Below is a small trained network, with its code and all its weights. Each question gives an input and a class and asks what happens when units are switched off, that is, made to give their printed mean instead of their output.

import numpy as np


def w(rows, s, z=0):
    codes = np.array(rows[::2]) - 128.0
    scale = np.full(codes.shape[1], s)
    scale[-1] = z or s
    return codes * scale


def f(y):
    return y / 2 * (1 + np.tanh(0.7978845608 * (y + 0.044715 * y**3)))


def log_softmax(a):
    a = a - a.max(-1, keepdims=True)
    return a - np.log(np.exp(a).sum(-1, keepdims=True))


def net(x, mask):
    res = np.array(x, float).reshape(1, 5) / 4 @ E
    y = f(res @ A[0][:, :-1].T + A[0][:, -1])
    res = res + np.where(mask, y, B[0][:, -1]) @ B[0][:, :-1]
    return log_softmax(res[-1] @ U[:, :-1].T + U[:, -1])


A, B = {}, {}
E = w([
[202,104,168],'x0',
[130,250,66],'x1',
[91,180,149],'x2',
[173,232,188],'x3',
[39,109,228],'x4',
],0.011)
A[0] = w([
[190,151,71,65],'neuron 0',
[117,182,172,76],'neuron 1',
[111,107,119,253],'neuron 2',
[7,170,141,164],'neuron 3',
[72,119,45,120],'neuron 4',
[124,148,149,25],'neuron 5',
[183,69,169,225],'neuron 6',
],0.017,0.0068)
B[0] = w([
[99,181,45,203],'neuron 0',
[62,166,168,180],'neuron 1',
[128,82,124,191],'neuron 2',
[205,119,221,250],'neuron 3',
[255,125,119,203],'neuron 4',
[115,158,130,131],'neuron 5',
[50,94,61,240],'neuron 6',
],0.012,0.014)
U = w([
[115,82,104,254],'0',
[90,80,107,223],'1',
[134,218,5,114],'2',
[79,184,186,97],'3',
[178,141,157,4],'4',
[135,107,173,34],'5',
],0.016,0.0092)

Each question gives the input, the list of numbers given to net, and the class t.
The units are the neurons (one row each of A and B). Each row of codes is followed by its name. A weight is (code - 128) times the scale printed after its matrix; where a second scale follows, it is the last column's (A, B and U).
mask holds one flag per neuron, in row order. A switched-off neuron (its flag False) gives its mean, the last column of its row in B, instead of its output. The means were averaged over made-up inputs and are rounded, as every weight is.
A unit's drop is (log p(t) with every unit on - log p(t) with that unit switched off) / (log p(t) with every unit on - log p(t) with every unit switched off).
The circuit of an input: a set's keep is (log p(t) with only the set's units on - log p(t) with every unit switched off) / (log p(t) with every unit on - log p(t) with every unit switched off). Starting from all 7 units, units are removed one at a time, each time the one whose removal leaves the highest keep (on an exact tie, the one counted first), for as long as the keep stays at least 0.8.
units of the circuit, in order: the units of the circuit, biggest drop first
most important unit: the unit with the biggest drop
k most important neurons: the k neurons with the biggest drops, biggest first
drop when u is switched off: that unit's drop, to one decimal
input [1,2,1,-5,1], class 4: units of the circuit, in order	neuron 6
input [-3,2,4,1,-2], class 4: units of the circuit, in order	neuron 6; neuron 0
input [-5,3,1,-6,-2], class 4: units of the circuit, in order	neuron 4; neuron 6
input [-6,3,-2,-5,-1], class 4: units of the circuit, in order	neuron 4; neuron 6
input [-1,2,-7,-5,8], class 5: units of the circuit, in order	neuron 3; neuron 0
input [1,8,0,-6,1], class 4: units of the circuit, in order	neuron 6; neuron 4
input [7,6,-4,2,5], class 3: 3 most important neurons	neuron 0; neuron 4; neuron 1
input [6,-2,-3,6,2], class 1: 2 most important neurons	neuron 6; neuron 3
input [-5,3,-4,-2,6], class 5: 2 most important neurons	neuron 0; neuron 2
input [5,-6,4,6,-5], class 2: 2 most important neurons	neuron 3; neuron 2
input [-4,-6,2,3,2], class 5: 2 most important neurons	neuron 3; neuron 0
input [-4,2,2,4,-1], class 3: 2 most important neurons	neuron 4; neuron 1
input [6,-4,-4,-1,-1], class 1: 3 most important neurons	neuron 6; neuron 4; neuron 3
input [4,2,4,-6,-3], class 2: most important unit	neuron 3
input [-3,-7,2,-1,7], class 5: 2 most important neurons	neuron 3; neuron 0
input [-7,2,-5,-8,2], class 4: drop when neuron 4 is switched off	0.3
input [7,-7,-7,6,-4], class 1: drop when neuron 4 is switched off	0.1
input [8,7,8,8,1], class 3: drop when neuron 1 is switched off	0.7
